After every row comes roughly how far along a hidden order it lies, from 0 to 15.
In the rows, zero is written as 100.
[100 101 107  97  95 101  94 106 103 104  99 108  98 102  99  96 105  96
 104 104  93  96 106  94  97  68 106 108  75  92 102  94 100  96  96  90
  96 102 102  97 107 101 145  72 111  98 102  97 135 101  98  75  97 101
  96 103  95  96  71 109  80  99 102 102  98 100 100 103  97  85 123  93
 113 142 103 109  97  93 103  89 102  91  98  90 106 100 103 103 100  99
  98 105  99  69  96 101  94  79 115 102 104 154 103  95]  15
[103  95 116 102 109 100 103 100 102  89 102 120  97 109 106 100  94  98
 109 103 110 107 100 110 107 102 101 101  87  88 103 102 109 107  97 107
  96 106 100 104 102  98  87  76 103  99 106 101  93 101 103 103 102 101
 107  99 102  97 142 115 108 103 107  99  90 109 100  97 102 107  48  97
 101  79  98  88  92  92  89  94  99  97  96  89 101 100  99  97 101 104
  93  99  96 104  98 100  94  98  79 120  96 116  94  99]  8
[100  99 108 101  97 101  99 107 103 100 101 108 100 104  98  99 105  99
 101 103  98 102 105  97  94 104 101 115  90  95  93  99 103 100  95 102
  98  99 102  92 105 101 129  82 106 100 101 101 111 102 101  88  94 100
  96 103 101  98  72 110  87  98  97 100  89  99  99 103  99  97 110  97
 104 117  97 105  88 101 101  93  86  98  98  89 104 101 101 105 100 100
  97 102  94  91  98  99  91  94 102 110 100 139 102  95]  9
[101  95  95 102 106 100 107  99 102  87 105 104 101 101 103 103  95 107
 102 101 110 108  95 110 111 123  97 108 114  99  97 104 105 104 103 117
 100  98  99  98  88 101  64 116  88 103 105 104  74 101 102 121 103 100
 104  99 106 101 126  98 117 100  90  97  93 105  97  94 103 116  36 104
  90  77  97  87  93 103  93 105  87 106  98  99  96 101  97  94 100 103
  98  92  98 118 103 101  97 114  78 112  93  81  93 107]  3
[101  94  91  97 105 100 104  93 107  99 104  87 100  98 102 100  91 105
 107  93 100  95  98 108 102 118 101 102  94  99 109 102  98  98 103 103
 103 101  99 109  88  99  64 105  97 100 107  98  93  99  99 113 104 102
 106  99  92 101 196 102 121 109  82  99 109  96  99  96 101 105  30 105
  87  61 103  85 101  91  91 104 121  99 100 103 101 100  98  79 100 103
  99  98 103 111 100 105  97 102  91 103  96  85  92 100]  9
[101  97  93 101 101 100 104  96 104  96 104 101 102 102 102 100  99 103
 102  99  99 106  99 101 100 115 100 114 101 100  95 101 100  97 100 106
 100  98  99  99  96 102  91  99  98 101 103 102  99 102 100 104 101 101
 100 101 101 100 101 101 104 102  93  99  93 100  99  97 100 104  82 103
  99  98  99  93  95 101  98 100  95 104 100  97 101 101 100  98 100 101
 100  97 100 104 102 103  98  99  98 104  95 107  99 103]  7
[102 103 129 104  97 101  97 114  99  96  96 128  97 111 101  98 106  89
 105 113 105 103 105  97  98  73 104 106  77  86  96  96 109 104  90 100
  90 107 102  94 107 100 155  47 113  98 103 100 129 105 101  65  93 101
 100 102 108  92  51 123  72  97 127 101  87 111 101 104  99  90 120  91
 116 131  99 101  90  99  97  81  85  94  95  79 103 100 103 114 100 100
  92 102  92  89  94  97  90  82 101 121 106 177 106  81]  13
[101  97 104 104 107 100 108 101  97  85 104 110 101 104 104 105  96 105
 100 105 114 114  98 111 115 139  95 101 120  98  93 106 110 107 102 119
 100 101  99  96  90 101  68 114  88 104  98 105  73 103 103 121 102  98
 105  98 111  98 106  98 102 100 101  98  91 109  99  96 103 114  68 103
  91  74  94  83  91 102  94 102  83 108  98  97  94 101  98 100 101 101
  97  90  97 120 103  99  98 121  73 114  94  78  93 103]  1
[100  92  90 100 106 100 109  92 108  94 109  93 103  99 101 103  92 112
 101  96 106 107  95 109 106 144  96 109 112 102 100 107 103 102 106 115
 103  96  98 102  84 100  40 111  89 103 104 104  81 100 101 137 104 100
 102 100 100 104 166  98 127 102  77  98  95  97  98  95 103 115  30 108
  85  69  99  92  94 101  94 109  92 103 100 102  98 101  98  83 100 103
 100  95 101 127 103 103  98 114  80 104  90  68  89 110]  3
[ 99  99  95 102  99 100 102 104 101  97 104 106 102 100 100 102 102 104
  98 104 104 110  98  98  97 125  97 114 115 101  89 101 102 100 100 108
  99  96 100  89 102 101  94 105  95 103  97 103  93 103 100 104  97  99
  96 101 105 101  45 101  92  91  90  99  92 100  99 101 100 104 114 100
  98 112  97  98  91 105 101 100  80 108  99  94  98 102  99 105 100  99
 101  95  95 106 102  98  96 109  93 103  98 105  97 101]  5
[100  97  97 103 108 100 109  98  99  86 105 104 102 101 105 105  94 109
  98 104 112 114  95 109 117 144  94 105 128 100  94 106 106 106 102 120
  99  98  99  95  89 101  59 122  85 104  98 108  72 102 103 128 104  98
 105  97 110 102  92  97 116  98  94  98  93 107  99  95 103 118  65 106
  90  68  95  85  91 105  94 108  75 109  97  98  93 102  97 104 101 101
  99  91 100 122 104 100  99 127  75 111  92  79  90 108]  0
[103  92 105  95 106 100 103  94 108  98 100  92  97 101 103  98  90  98
 112  92  98  90 101 111 100  86 106  89  66  90 117 100 100 101  99  94
  99 107  99 121  87  96  61  76 107  97 111  96  98  99  99 100 104 102
 109  98  89  96 200 109 124 117  97 100 102  98 100  96 101  98  11 101
  97  68 105  88 109  76  84  99 144  85  98 102 105  97  99  74 100 105
  93 101 104 101  96 103  98  83  98 108  99  99  92  98]  15
[101 104 107 103  96 101  94 111  99  99  98  97  99 103 101  99 106  94
  99 110 106 103 105  93  98  84 104 111  89  91  93  95 103 100  94 103
  94 101 102  90 110 102 142  75 109 101  98  99 128 103 100  77  93  99
  98 102 105  95  52 109  73  98 112 101  93 104 100 104  98  94 141  91
 115 129  99 104  90  98 103  88  94  99  97  86 102 101 103 116 100  98
  97  99  93  79  96 102  94  91 108 108 105 147 106  90]  11
[ 99 103 113 105  97 100 102 107  97  97 102 119 102 105  98 102 107 102
  95 110 106 113 100  96 101 130  97 117 120 102  81 101 106 105  96 109
  95  96 101  83 106 102 138  91  97 102  95 105  99 103 103  96  95  98
  95 101 113 102   5 109  80  81 109  99  84 106  99 104  99 107 154  99
  89 124  93 107  82 115 105  96  56 106  99  87  95 102 100 122 100  98
  99  99  92 104 102  94  92 117  87 114  99 123 103 100]  2
[101  94  88 101  99 101 105  97 106  98 106  96 103 103 102 101 100 106
 103  97 100 101  96 103  99 124  99 117 107 101  96 102 100  95 103 103
 102  97  99 102  98 100  84 105  94 101 105 103  95 100 101 111 103 101
  97 101 101 103 115 100 110  98  74  98  94  97  99 101 100 106  71 105
  93 103  98  95  92 103 100 103  95 110 101  95  91 101  99  92 100 101
 100  96  99 117 102 104  98  97  98 103  93  96  97 104]  6

New part:
[140 104 162  63 200 142 130 124 130  73 143  81  90  78 169 128  97 108
 111  66  73 122 115  87  78  72 102  99 100  85 116]  1
[ 78 133  69 123  77  77  96 113  84  97 109 121  89 121 100 116 110 102
  96 112 103 111 103 107  84 123  93  95  98  97  88]  12
[ 87 143  92 126  69  35  82  93  27 144 102 124  87 134 133  79 130  94
 108  78 126 117  87  88 124  85  82  90  99  83  97]  2
[103 119  66 110  96  88 103  77  23 129 109 100 110  93 116 119 151  95
 106  90 106 128  94 109  94 107  87  97 105  73 102]  2
[ 97  37 110  62  65  76  99 121 103  74  82 112  76 116  95  77 103 105
 115 107 113  98  90 110 119 111  97 104  98  83  99]  7
[131  80  90  59  87 109  95  82  43  90  79  83  94  85  80  64  94  94
 124 110 113  80  89  91 124 121 105 120  98  84 101]  12
[107 161  60 108 118 114  83  84  48 117 100  76 100  95  82  75  87  90
 105 132 128  72 100  79 112 118 106 112 106 123  95]  15
[ 94  69  89 115 104 117  82  90 135  95  81  83  84  96 113  92 108 112
 102 136 133  80 103  89 166 103 104 102 102 113  98]  6
[ 86  68  92  69  75  96 105 131 105  75  80 111  83 107  76  92 110 100
 108 114 102  83  86 120  91 113  93 106 103  93  91]  12
[ 83 134  97 102  63  40 108 100  22 137 112 133 109 122 106 110 144  87
 103  64  90 135  76 125  45  82  73  87 104  79  98]  2
[ 95  80 113  57  95  90 118 106  75  88 101 103 100  90  92  85 117  91
 115 100  88 106  71 113  57  91 102 104 109  86 106]  8
[106 155  46 133 123 114  80  82  77 120 106  88  98 102  95 111 108 101
  93 134 113  92 117  88 127 128 102 102 101 111  93]  12
[ 89 163  64 158 123  81  96  91  24 132 114  86 104 108  97  95 126  91
  99 107 107 105 104  73  81  89  86  97 108  96 100]  6
[120  49 112  95  91 120 108  90 116  84  96 103  94  95 113 112 115 112
 106  88  99 115 109  98 124 104  92 100  95  71 103]  1
[ 82 164  81 128 144 112  92 125  97 103 116  91  97 106  96  95  92  94
  86 111  97  80 106  94  70 100  97  98 105 134  93]  14
[125  87  89 119  76  88  97  82  88  98 101 104  94 113 102 100  96 105
 108  98 113 107 115  80 140 124  95 104  91  76  98]  6
[107 104  61 115  76  93 103  96  72  96 101 111 102 106  82 123 126 103
  99 103  89 108 103 109  93 131  84 101  96  77  92]  9
[112  40 113  86  96 101 123  99  99  84 102 103  97  87 111 117 127 107
 110  81  85 124  96 108  93  95  92  99 100  66 106]  0
[104 131  64  70 132 101  94 108  64  98 115 116  82  99 137 128 142 106
 112 118 124 118  99 114 123 137  91 102 102  86  96]  8
[118 149  99  71 117  96  88  80  64 110 113 103  91 107 133  92  82  99
 112 110 123 106 106  75 139 124 110 106  93  99 103]  11
[ 79  98 116 132  58  37 115 104  60 119 117 128  90 133 131 100 127  95
 106  75 100 142  92  92  63  72  84  84 100  68 102]  0
[103 117  75 146  82  61  90 104  33 138  96 107 107 112  89 112 140  96
  96  70  97 107  95 109  92  90  64  91 104  83  92]  0
[ 76 112  86 106  83  63 108 116  60 121 107 127 106 109 103 134 154  94
  95  82  88 135  85 137  50  89  73  85 106  88  99]  2
[143 126  59  88  87  90  79  67  13 121  87  96  96 104 103  83 109 100
 118 100 131  97 103  82 169 138  95 112  93  71  96]  8
[ 83  93 121 102  66  58  93 102  74 110  89 104  79 127 110  48  96  94
 112 115 123  96  84  78 113  79 104 103 102  93 103]  7
[ 94  98 118  89 131  76  99 125 102  88 119 123  70 122 168 121 142 113
 107  96 111 131 105 113 123 105  85  92  96  79 100]  2
[ 73 160  57 136  73  55  84 101  52 139 109 130  94 132 114 116 137  97
  97 112 120 128  94 107  98 105  81  87 102  96  91]  7
[ 86  88 136  79  67  37 109 109  64 110 104 127  86 128 126  73 118  91
 116  78 108 124  79  99  85  72  92  93  97  70 103]  2
[ 97 105  83 114  89  73 104  86  65 124 113 115  99 105 136 112 142 103
 104  94 112 138  98  95 105  95  92  92  97  75 102]  1
[107 132  69  74  97 103  85 101  84 106  92 109 103 101  94 116 107  99
  94 106 101  91  97 128 119 136 100 104  99 106  92]  13
[ 67 125  92 106 111  75 119 130  80 104 120 121  99 112 109 126 144  93
  97  86  81 130  84 121  33  88  89  86 110  96  99]  6
[126 124  63 122 112 125  99  79  51 112  98  85 112  86  90 123 116 102
 101  95  96 102 111  97 109 125  92 105  98  84 100]  6
[118  78  93  75 117 112 116 105  69  81  95  90  99  84  86  95 120  98
 111 103  94  99  88 111  76 116  99 110 106  82 103]  9
[ 70 104  99  87  75  59 127 130  66  95 119 130  98 110  99 119 142  91
 104  78  77 137  83 127  16  95  86  89 104  76  98]  6
[ 63 184  68 148  89  52  86 106  36 143 109 120 103 128 103 104 128  89
  87  95 104 110  91 114  69  89  81  85 107 112  90]  7
[ 76 111 101 125  79  70  80 106 105 113  90 100  87 118  99  64  94  99
 101 122 130  91  92  79 116  82 109  98 105 116 100]  8
[ 92 102  99  97  79  59  94  95  66 116 107 112  76 119 128  75 112 100
 115 124 132 116  90  82 118  98 103  97 103  86 100]  6
[ 77  95  96  75  81  72 120 125  68  91 106 126  90 109 109 113 143  94
 110  98  94 128  77 129  49 100  91  95 108  80  97]  7
[104  57  77  97  76 117  92  60  68 114  72  75 111  78  74  70 106  97
 108 127 127  82  92  85 120 105 115 113 108  99 109]  7
[ 85 150  96  92  87  69  87 103  55 125  98 103  94 115 110  65  96  87
 112 113 124  92  77  90  94  91 105 105 105 111  99]  13
[ 85  54 110 124  61  60 101  88  83 119  82  95 100 104  86  68 113  94
 107 103 117 100  85  83  93  64 101 100 103  88 104]  2
[ 72 120  49 151  71  84  84 101 100 116  85  97  97 112  64  81 104  96
  91 145 124  82  97  82 105 109 103  98 105 116  90]  12
[ 81 167  91  96  72  43  96 124  21 119 110 122  89 130 102  77 106  83
 107  92 105 108  81 102  63  95  79  98 105  93  93]  12
[ 84 122 131  96  86  51 107 146  77  94 109 118  83 132 102  88 104  91
 102  73  82 106  84 112  45  75  80  93 103  90  96]  8
[131  61  93  54  76 109 104  81  67  87  90  99 103  84  80  98  89 100
 120  95  95  93  97 106 113 130 105 113  95  74 101]  10
[ 76 134  98 118  94  67 101 132  69  97 103  99  90 123  75  73 105  89
  99  98  93  89  84  96  53  78  87  96 112 105  94]  11
[113 149  60 157 113  95  99  81  61 115 113  86 102 106  93 101 108 101
  98 114 105 103 120  69 100 115  92 103  99  96  95]  9
[ 99 158  89 127  89  49  72  84  21 150  90 103  98 120 107  74 112  89
 103  95 128  96  90  82 125  82  81  98 104  96  95]  5
[100  81  86  82  79  89  98  76  32 124  80  88 106  91  78  60 115  83
 122 112 118  90  75  91  96  98 105 112 109  92 105]  9
[113 121  89  53  96  90  87  91  52 105  98 114  90 109 111  84  99 101
 115 109 118 100  89 101 132 127 100 109  93  89  96]  13
[105 153  88  69 106 109  93  89  66 113 105  97 101  91  97  79  80  90
 113 112 113  91  92  89  97 119 112 111 102 111 101]  15
[137  91  79 122 109 126 101  63  72 103  90  74 110  73  84  92  90 102
 106 107 101  92 113  75 129 121 104 113  98  84 104]  7
[ 83  97  94 112  37  46  96 109  78  94  91 128  85 136  83  85  94 101
 102 101 110 102  96 107 101 105  87  96  95  88  91]  9
[ 62 140  74 100  65  45  89 109  55 123 100 122  84 134 107  76 121  89
 109 122 132 106  74  97  82  98  99  96 110 103  95]  11
[ 90 117 115 137  54  24  96 115  46 125 104 126  86 146 110  75 108  93
 105  71 105 118  94  89  82  76  68  87  99  73  93]  3
[131 101  67 114 119 137  99  55  64 110 100  75 108  77 103 102 113 101
 109 106 111 100 113  79 131 114 104 109 101  90 106]  5
